Here is a tiny trained network, its code and every weight. The questions are about switching its units off for an input and a class, where a switched-off unit gives its printed mean instead of its output.

import numpy as np


def w(rows, s, z=0):
    codes = np.array(rows[::2]) - 128.0
    scale = np.full(codes.shape[1], s)
    scale[-1] = z or s
    return codes * scale


def f(y):
    return np.maximum(y, 0)


def log_softmax(a):
    a = a - a.max(-1, keepdims=True)
    return a - np.log(np.exp(a).sum(-1, keepdims=True))


def net(x, mask):
    res = np.array(x, float).reshape(1, 4) / 4 @ E
    y = f(res @ A[0][:, :-1].T + A[0][:, -1])
    res = res + np.where(mask, y, B[0][:, -1]) @ B[0][:, :-1]
    return log_softmax(res[-1] @ U[:, :-1].T + U[:, -1])


A, B = {}, {}
E = w([
[24,153,147,222,145,37],'x0',
[172,196,142,87,106,1],'x1',
[129,114,27,130,240,95],'x2',
[51,40,113,9,140,112],'x3',
],0.0074)
A[0] = w([
[136,65,135,89,106,190,158],'n0',
[116,122,83,59,210,131,119],'n1',
[130,198,249,159,47,107,195],'n2',
[132,165,104,183,191,154,147],'n3',
[130,191,166,133,109,160,174],'n4',
[167,146,142,53,140,169,253],'n5',
[195,121,123,147,136,135,78],'n6',
[128,103,86,87,147,113,118],'n7',
[142,160,107,131,132,89,201],'n8',
[49,100,157,135,91,99,111],'n9',
[183,183,159,194,81,148,191],'n10',
[106,84,106,91,115,134,164],'n11',
[130,113,144,142,140,179,118],'n12',
[65,137,143,149,144,46,221],'n13',
[74,39,139,98,156,190,204],'n14',
[92,116,101,183,137,154,146],'n15',
[161,178,163,89,29,93,151],'n16',
[174,170,87,220,219,127,189],'n17',
[84,110,153,146,171,59,172],'n18',
[167,118,105,76,165,80,243],'n19',
[7,90,129,116,114,103,217],'n20',
[104,51,102,106,141,217,198],'n21',
[141,165,166,135,140,159,157],'n22',
],0.011,0.004)
B[0] = w([
[135,111,159,116,115,186,204],'n0',
[120,98,16,89,99,112,193],'n1',
[140,117,2,100,99,90,251],'n2',
[164,161,169,199,124,101,186],'n3',
[160,81,89,141,88,152,182],'n4',
[188,90,120,130,80,153,209],'n5',
[108,135,150,124,113,133,155],'n6',
[122,106,51,135,101,120,168],'n7',
[148,153,131,163,111,89,176],'n8',
[68,162,109,114,142,149,174],'n9',
[158,107,54,165,115,138,226],'n10',
[113,113,121,88,114,184,176],'n11',
[134,131,148,150,162,136,164],'n12',
[106,210,87,107,137,84,213],'n13',
[95,148,153,94,141,195,223],'n14',
[142,161,129,137,140,124,173],'n15',
[168,149,78,151,88,85,210],'n16',
[175,173,113,184,97,64,228],'n17',
[107,162,93,126,178,83,190],'n18',
[116,162,46,113,126,96,201],'n19',
[25,170,171,49,191,135,212],'n20',
[115,154,167,117,148,200,227],'n21',
[164,102,112,148,98,177,165],'n22',
],0.0099,0.011)
U = w([
[131,116,251,128,131,191,82],'0',
[88,64,89,74,109,179,182],'1',
[201,85,67,169,59,106,169],'2',
[141,86,187,115,164,97,19],'3',
[95,51,139,134,138,97,1],'4',
[72,201,102,118,156,69,222],'5',
],0.011,0.003)

Each question gives the input, the list of numbers given to net, and the class t.
The units are the neurons (one row each of A and B). Each row of codes is followed by its name. A weight is (code - 128) times the scale printed after its matrix; where a second scale follows, it is the last column's (A, B and U).
mask holds one flag per neuron, in row order. A switched-off neuron (its flag False) gives its mean, the last column of its row in B, instead of its output. The means were averaged over made-up inputs and are rounded, as every weight is.
A unit's drop is (log p(t) with every unit on - log p(t) with that unit switched off) / (log p(t) with every unit on - log p(t) with every unit switched off).
The circuit of an input: a set's keep is (log p(t) with only the set's units on - log p(t) with every unit switched off) / (log p(t) with every unit on - log p(t) with every unit switched off). Starting from the 12 units with the biggest drops (on a tie, the unit counted first), units are removed one at a time, each time the one whose removal leaves the highest keep (on an exact tie, the one counted first), for as long as the keep stays at least 0.8.
circuit, biggest first: the units of the circuit, biggest drop first
unit that matters most: the unit with the biggest drop
k most important neurons: the k neurons with the biggest drops, biggest first
drop when u is switched off: that unit's drop, to one decimal
input [-5,-2,-6,7], class 0: circuit, biggest first : n2; n21; n0
input [-4,5,8,5], class 1: circuit, biggest first : n17; n1
input [1,-8,8,-2], class 5: unit that matters most : n17
input [-5,-7,2,1], class 0: 2 most important neurons : n2; n21
input [4,-4,-6,-1], class 1: 2 most important neurons : n17; n3
input [2,-4,-5,6], class 0: 2 most important neurons : n2; n1
input [-2,-4,-5,0], class 1: 2 most important neurons : n17; n3
input [-4,-3,-5,0], class 1: 2 most important neurons : n17; n3
input [-7,-5,-5,-3], class 1: 2 most important neurons : n17; n21
input [-7,-7,-6,8], class 0: 2 most important neurons : n21; n2
input [1,-5,3,1], class 0: drop when n2 is switched off : 0.3
input [-8,1,5,1], class 1: drop when n17 is switched off : 0.2
input [-3,-4,-8,6], class 0: drop when n19 is switched off : 0.1
input [-4,4,0,6], class 1: unit that matters most : n17
